Each row has a name. Each question is about the rows just above it.

Columns, left to right: M T S W
4.842 -7.470 -0.401 2.338 = zuk
0.361 -0.298 -7.887 -4.754 = zopa
-3.983 0.338 -0.383 8.324 = dore
2.002 -3.836 2.662 0.022 = Ronu
2.002 -3.836 7.814 -1.397 = Novo
1.316 3.798 -4.625 6.895 = lavig
5.432 -3.826 -3.570 5.356 = gafi
2.002 -3.836 3.451 -7.374 = lipub
-3.910 -1.591 8.168 -0.146 = Rugu
lavig in full: -> 1.316 3.798 -4.625 6.895
Ronu in full: -> 2.002 -3.836 2.662 0.022
Which column holds this, read top down? 4.842 0.361 -3.983 2.002 2.002 1.316 -> M
2.002 2.002 is in which column, read top down? -> M
lipub in full: -> 2.002 -3.836 3.451 -7.374
2.662 7.814 -4.625 -3.570 3.451 is in which column, read top down? -> S

Columns, left to right: L G Q X A N R Y
-0.221 2.542 2.500 0.340 -1.514 -0.108 0.816 0.060 = zuk
1.775 3.919 3.511 7.145 3.335 -1.279 0.513 3.307 = zopa
-1.951 0.732 1.027 -5.808 -5.493 0.961 0.900 -2.849 = Rugu
-0.142 1.822 1.790 0.295 -1.042 -0.086 0.579 0.068 = Ronu
0.105 4.611 4.454 2.201 -1.390 -0.462 1.302 0.879 = dore
-1.439 0.065 0.297 -4.476 -3.880 0.750 0.526 -2.176 = bak
1.045 -4.645 -4.673 1.385 4.484 -0.139 -1.717 0.863 = gafi
dore in full: -> 0.105 4.611 4.454 2.201 -1.390 -0.462 1.302 0.879
Which column holds this, read top down? 0.068 0.879 -2.176 -> Y
Which column holds 3.511 1.027 1.790 4.454 0.297 -4.673 top down? -> Q
-0.221 1.775 is in which column, read top down? -> L

Columns, left to right: D B Z J K H C V U F
-6.968 -0.432 -0.186 8.085 1.677 1.854 0.465 3.358 2.633 6.373 = lipub
-7.869 -8.384 -1.060 -0.955 -0.910 -5.063 0.083 -1.154 -0.835 2.964 = zopa
-1.469 -4.661 -5.232 -5.147 1.309 -3.263 2.828 -3.353 -0.078 4.918 = Novo
-7.869 -7.813 -1.490 -0.873 -0.932 -4.681 0.193 -1.194 -0.680 3.260 = lavig
-1.138 -3.672 -4.903 -5.130 1.574 -3.653 3.071 -3.175 0.083 3.927 = ser
3.868 4.068 -4.220 2.032 2.873 2.598 2.997 0.088 2.458 3.808 = zuk
2.899 1.126 -5.716 -2.319 3.204 -0.691 3.984 -2.456 2.186 5.322 = supap
Which column holds 0.193 3.071 2.997 3.984 top down? -> C
-3.353 -1.194 -3.175 is in which column, read top down? -> V
-1.154 -3.353 -1.194 is in which column, read top down? -> V
Which column holds 4.918 3.260 3.927 3.808 top down? -> F
-0.910 1.309 is in which column, read top down? -> K
lavig in full: -> -7.869 -7.813 -1.490 -0.873 -0.932 -4.681 0.193 -1.194 -0.680 3.260

Columns, left to right: Kas nidi Duvop pinet
7.018 -2.417 1.491 -8.694 -> dore
-3.651 4.448 -4.552 0.204 -> lavig
-6.433 2.935 0.819 0.909 -> ser
-0.622 1.278 1.146 -0.578 -> Novo
-2.469 -0.219 4.562 -4.735 -> supap
-5.376 4.517 -1.814 -3.015 -> bak
2.200 0.342 -1.971 1.970 -> zuk
-4.600 3.496 1.101 -5.943 -> Rugu
-2.125 0.781 -0.713 6.076 -> Ronu
4.229 -1.641 -1.478 0.634 -> lipub
bak in full: -> -5.376 4.517 -1.814 -3.015
-6.433 -0.622 -2.469 -5.376 2.200 -4.600 -2.125 4.229 is in which column, read top down? -> Kas
Ronu in full: -> -2.125 0.781 -0.713 6.076
lipub in full: -> 4.229 -1.641 -1.478 0.634
-5.943 6.076 is in which column, read top down? -> pinet
Which column holds this, read top down? -0.713 -1.478 -> Duvop
lavig in full: -> -3.651 4.448 -4.552 0.204

Columns, left to right: lumo ligeb Laraf zif lide pemes
-0.653 4.738 -6.595 6.211 3.436 8.747 : dore
5.520 0.978 -6.650 3.339 4.409 0.052 : Ronu
0.920 3.978 7.754 -1.808 -5.726 4.827 : zuk
5.520 0.978 -6.650 3.885 4.409 0.052 : gafi
-2.866 1.531 4.163 -0.869 -3.189 3.199 : bak
-4.758 1.091 -6.425 4.799 3.772 4.778 : ser
-0.653 5.520 0.920 is in which column, read top down? -> lumo
dore in full: -> -0.653 4.738 -6.595 6.211 3.436 8.747
Which column holds this, read top down? 0.052 4.827 0.052 3.199 4.778 -> pemes
bak in full: -> -2.866 1.531 4.163 -0.869 -3.189 3.199

Columns, left to right: Sel bibez nit kepo
4.898 -1.925 3.078 2.604 : bak
-8.083 2.212 0.000 3.281 : dore
-6.867 -1.027 -6.342 5.637 : lavig
bak in full: -> 4.898 -1.925 3.078 2.604
3.078 0.000 is in which column, read top down? -> nit
4.898 -8.083 is in which column, read top down? -> Sel
Which column holds 3.281 5.637 top down? -> kepo
Which column holds this, read top down? -1.925 2.212 -> bibez

